Here is a tiny trained network, its code and every weight. The questions are about switching its units off for an input and a target symbol, where a switched-off unit gives its printed mean instead of its output.

import numpy as np


def w(rows, s, z=0):
    codes = np.array(rows[::2]) - 128.0
    scale = np.full(codes.shape[1], s)
    scale[-1] = z or s
    return codes * scale


def f(y):
    return y / 2 * (1 + np.tanh(0.7978845608 * (y + 0.044715 * y**3)))


def softmax(a):
    e = np.exp(a - a.max(-1, keepdims=True))
    return e / e.sum(-1, keepdims=True)


def log_softmax(a):
    a = a - a.max(-1, keepdims=True)
    return a - np.log(np.exp(a).sum(-1, keepdims=True))


def net(x, mask):
    ids = ['γδελμξπσφω'.index(c) for c in x.split()]
    T = len(ids)
    res = E[ids] + P[:T]
    u = 0
    for l in range(2):
        q, k, v = (res @ M[l].T for M in (Q, K, V))
        z = softmax(np.where(np.tri(T) > 0, q @ k.T / 4**0.5, -1e9)) @ v
        res = res + np.where(mask[u], z, O[l][:, -1]) @ O[l][:, :-1]
        u += 1
        y = f(res @ A[l][:, :-1].T + A[l][:, -1])
        res = res + np.where(mask[u : u + 12], y, B[l][:, -1]) @ B[l][:, :-1]
        u += 12
    return log_softmax(res[-1] @ U[:, :-1].T + U[:, -1])


Q, K, V, O, A, B = {}, {}, {}, {}, {}, {}
E = w([
[47,42,49,111,66,146,146,76,185],'γ',
[42,156,116,64,55,181,82,129,190],'δ',
[74,90,160,149,99,93,92,102,1],'ε',
[72,193,129,190,163,201,168,103,51],'λ',
[60,76,180,84,166,108,105,126,193],'μ',
[188,114,137,58,99,186,147,214,132],'ξ',
[235,58,131,80,55,102,215,46,84],'π',
[192,109,112,190,74,172,49,59,171],'σ',
[124,215,121,80,136,187,221,175,154],'φ',
[121,168,195,134,152,129,122,192,63],'ω',
],0.016)
P = w([
[71,139,130,89,109,2,162,80,236],'0',
[153,72,147,106,164,162,70,86,100],'1',
[133,64,167,107,157,156,44,85,130],'2',
[151,79,154,94,172,172,66,56,106],'3',
[129,62,176,96,163,165,52,69,121],'4',
[102,47,181,102,145,163,51,90,137],'5',
[135,77,174,56,149,147,79,69,116],'6',
[130,93,174,36,162,141,89,49,129],'7',
],0.0073)
Q[0] = w([
[151,113,34,151,156,88,156,154,139],'0.h0',
[160,102,15,226,188,78,161,178,119],'0.h0',
[55,113,185,71,82,227,84,128,110],'0.h0',
[85,91,170,55,155,188,180,2,115],'0.h0',
],0.0066)
K[0] = w([
[136,100,107,104,178,180,121,118,70],'0.h0',
[146,104,122,101,158,224,125,123,93],'0.h0',
[134,166,140,136,104,77,163,175,185],'0.h0',
[135,127,110,151,121,2,177,128,147],'0.h0',
],0.0095)
V[0] = w([
[126,78,60,211,72,228,1,161,194],'0.h0',
[252,68,108,154,129,168,92,178,121],'0.h0',
[145,199,119,191,168,105,67,226,179],'0.h0',
[124,51,147,54,173,140,171,86,171],'0.h0',
],0.0052)
O[0] = w([
[121,126,62,110,158,149,83,62,146,73],'0.h0',
[217,79,149,200,128,124,64,161,94,27],'0.h0',
[177,104,196,63,216,138,157,133,93,2],'0.h0',
[127,2,196,119,156,146,182,152,207,227],'0.h0',
],0.0091,0.006)
A[0] = w([
[111,159,111,48,145,150,123,74,131,151],'0.n0',
[156,64,192,106,91,121,125,181,112,178],'0.n1',
[162,195,112,47,95,164,123,218,190,147],'0.n2',
[117,85,111,92,106,129,88,120,148,165],'0.n3',
[139,132,107,177,184,87,133,124,93,114],'0.n4',
[106,120,150,72,93,129,114,130,74,200],'0.n5',
[154,126,87,159,98,211,1,77,190,243],'0.n6',
[211,126,142,141,109,81,166,115,137,14],'0.n7',
[163,74,186,126,103,142,212,155,55,232],'0.n8',
[175,189,118,151,177,171,198,229,167,251],'0.n9',
[101,191,163,132,143,114,92,209,126,222],'0.n10',
[93,165,136,219,126,154,188,183,165,243],'0.n11',
],0.0074,0.0024)
B[0] = w([
[168,114,190,84,157,142,209,136,100,231],'0.n0',
[137,108,140,122,124,193,81,100,125,235],'0.n1',
[93,155,88,79,140,162,59,84,126,202],'0.n2',
[84,139,236,110,111,126,150,153,134,246],'0.n3',
[123,197,70,118,176,126,135,86,112,111],'0.n4',
[82,147,168,126,107,125,121,62,115,206],'0.n5',
[209,116,125,81,141,121,254,149,30,253],'0.n6',
[110,154,182,118,118,161,109,171,166,158],'0.n7',
[123,127,139,167,140,154,87,91,203,253],'0.n8',
[167,108,55,85,177,95,112,40,175,155],'0.n9',
[221,153,173,28,97,98,114,44,161,153],'0.n10',
[197,189,167,166,142,92,142,35,192,183],'0.n11',
],0.007,0.0059)
Q[1] = w([
[140,160,131,216,224,209,150,10,151],'1.h0',
[157,100,236,72,75,182,253,35,117],'1.h0',
[132,242,73,141,171,81,179,242,103],'1.h0',
[200,62,40,147,146,11,106,125,79],'1.h0',
],0.0053)
K[1] = w([
[71,192,92,139,84,132,169,97,78],'1.h0',
[64,253,189,99,78,60,224,119,114],'1.h0',
[149,78,47,219,200,188,95,155,125],'1.h0',
[117,36,190,84,176,186,84,70,153],'1.h0',
],0.0048)
V[1] = w([
[102,224,179,141,153,188,147,147,100],'1.h0',
[123,137,99,222,189,2,177,90,139],'1.h0',
[104,211,73,152,74,158,144,192,143],'1.h0',
[75,98,142,154,122,58,43,209,108],'1.h0',
],0.0064)
O[1] = w([
[132,228,164,188,174,224,183,114,101,138],'1.h0',
[111,142,116,225,182,30,92,59,150,83],'1.h0',
[59,83,137,165,72,224,154,44,166,96],'1.h0',
[160,3,203,40,183,199,137,49,64,7],'1.h0',
],0.0066,0.014)
A[1] = w([
[89,141,117,194,124,44,60,254,119,81],'1.n0',
[57,133,195,112,99,84,58,158,38,152],'1.n1',
[124,135,126,133,206,113,3,109,132,253],'1.n2',
[120,133,180,129,160,112,149,187,211,160],'1.n3',
[197,133,147,166,135,79,111,22,124,170],'1.n4',
[136,67,132,198,94,157,231,186,114,101],'1.n5',
[143,101,115,39,98,162,45,190,162,170],'1.n6',
[152,43,106,14,91,151,102,126,97,52],'1.n7',
[31,107,152,159,135,189,86,92,170,70],'1.n8',
[125,202,56,149,144,137,98,86,172,157],'1.n9',
[149,161,134,109,136,178,180,134,88,121],'1.n10',
[129,159,170,122,155,90,109,101,191,61],'1.n11',
],0.0066,0.0027)
B[1] = w([
[199,98,115,20,157,130,147,21,183,181],'1.n0',
[134,126,84,9,150,227,196,32,114,177],'1.n1',
[32,93,150,128,124,51,2,145,49,151],'1.n2',
[214,103,174,161,203,170,125,186,120,254],'1.n3',
[153,82,113,129,44,77,78,112,83,176],'1.n4',
[92,213,85,63,176,115,139,141,100,206],'1.n5',
[148,106,113,161,172,122,95,200,64,243],'1.n6',
[83,96,102,241,180,193,161,151,136,201],'1.n7',
[135,89,145,145,176,193,246,109,36,203],'1.n8',
[159,93,64,141,115,128,132,141,146,214],'1.n9',
[134,100,139,181,173,86,88,80,87,200],'1.n10',
[126,138,135,120,120,225,101,59,131,198],'1.n11',
],0.0058,0.007)
U = w([
[46,67,61,103,112,40,155,194,164,184],'γ',
[136,192,144,95,81,195,147,186,129,132],'δ',
[100,78,109,91,109,122,107,64,91,82],'ε',
[80,155,133,221,155,105,110,137,121,155],'λ',
[138,81,184,116,227,90,137,135,163,116],'μ',
[109,87,54,142,132,146,37,198,112,255],'ξ',
[179,58,150,138,2,134,111,149,160,75],'π',
[193,117,102,94,107,39,142,184,73,163],'σ',
[155,123,74,82,142,114,99,127,191,9],'φ',
[148,197,221,100,109,68,35,163,98,191],'ω',
],0.0055,0.0018)

Each question gives the input, a string of symbols that net reads in full, and the target symbol t.
The units are the heads (4 rows each of Q, K, V and O) and the neurons (one row each of A and B). Each row of codes is followed by its name. A weight is (code - 128) times the scale printed after its matrix; where a second scale follows, it is the last column's (O, A, B and U).
mask holds one flag per unit, layer by layer, with each layer's heads first. A switched-off unit (its flag False) gives its mean, the last column of its rows in O or B, instead of its output. The means were averaged over made-up inputs and are rounded, as every weight is.
A unit's drop is (log p(t) with every unit on - log p(t) with that unit switched off) / (log p(t) with every unit on - log p(t) with every unit switched off).
The circuit of an input: a set's keep is (log p(t) with only the set's units on - log p(t) with every unit switched off) / (log p(t) with every unit on - log p(t) with every unit switched off). Starting from the 12 units with the biggest drops (on a tie, the unit counted first), units are removed one at a time, each time the one whose removal leaves the highest keep (on an exact tie, the one counted first), for as long as the keep stays at least 0.8.
circuit, biggest first: the units of the circuit, biggest drop first
unit that matters most: the unit with the biggest drop
k most important neurons: the k neurons with the biggest drops, biggest first
k most important neurons of layer l: the k neurons of layer l with the biggest drops, biggest first
drop of u: that unit's drop, to one decimal
input δ φ μ, target δ: circuit, biggest first -> 1.h0; 0.h0; 0.n0
input φ δ δ φ δ δ γ, target δ: unit that matters most -> 0.n2
input δ γ μ γ γ ε σ, target δ: circuit, biggest first -> 1.h0; 0.h0; 0.n0; 0.n6
input ξ π ε, target ε: 2 most important neurons of layer 1 -> 1.n1; 1.n3
input μ δ μ, target μ: circuit, biggest first -> 0.h0; 1.n3
input λ ε π π φ, target λ: circuit, biggest first -> 1.h0; 0.n11
input π π σ π, target π: circuit, biggest first -> 0.h0; 0.n8
input φ λ ξ, target φ: 3 most important neurons of layer 0 -> 0.n9; 0.n11; 0.n10
input δ σ δ φ σ, target δ: circuit, biggest first -> 1.h0; 0.h0; 0.n6
input ω ω μ π ξ, target ξ: 2 most important neurons of layer 0 -> 0.n2; 0.n9
input φ π π π ε ε ξ φ, target φ: 3 most important neurons -> 0.n9; 0.n11; 1.n9
input μ δ ξ, target ξ: 3 most important neurons -> 1.n6; 0.n2; 1.n7
input π λ λ π ε π π ω, target π: 2 most important neurons of layer 1 -> 1.n4; 1.n5
input ε σ γ φ, target φ: most important neuron -> 0.n9
input ω μ ε π ξ, target ω: 2 most important neurons of layer 0 -> 0.n10; 0.n5
input φ π π ω, target φ: 2 most important neurons of layer 1 -> 1.n0; 1.n9
input σ ω γ π δ λ σ, target σ: 2 most important neurons -> 0.n6; 1.n10
input ε ε π π δ, target ε: 2 most important neurons of layer 0 -> 0.n2; 0.n5
input σ δ λ ε ε π σ, target σ: drop of 0.h0 -> 0.4
input δ δ γ μ μ, target δ: drop of 0.h0 -> 0.2
input ε π λ δ ε, target ε: drop of 1.n1 -> 0.4
input δ π φ μ γ, target δ: drop of 1.n5 -> 0.1
input γ ξ ω γ, target γ: most important neuron -> 0.n6
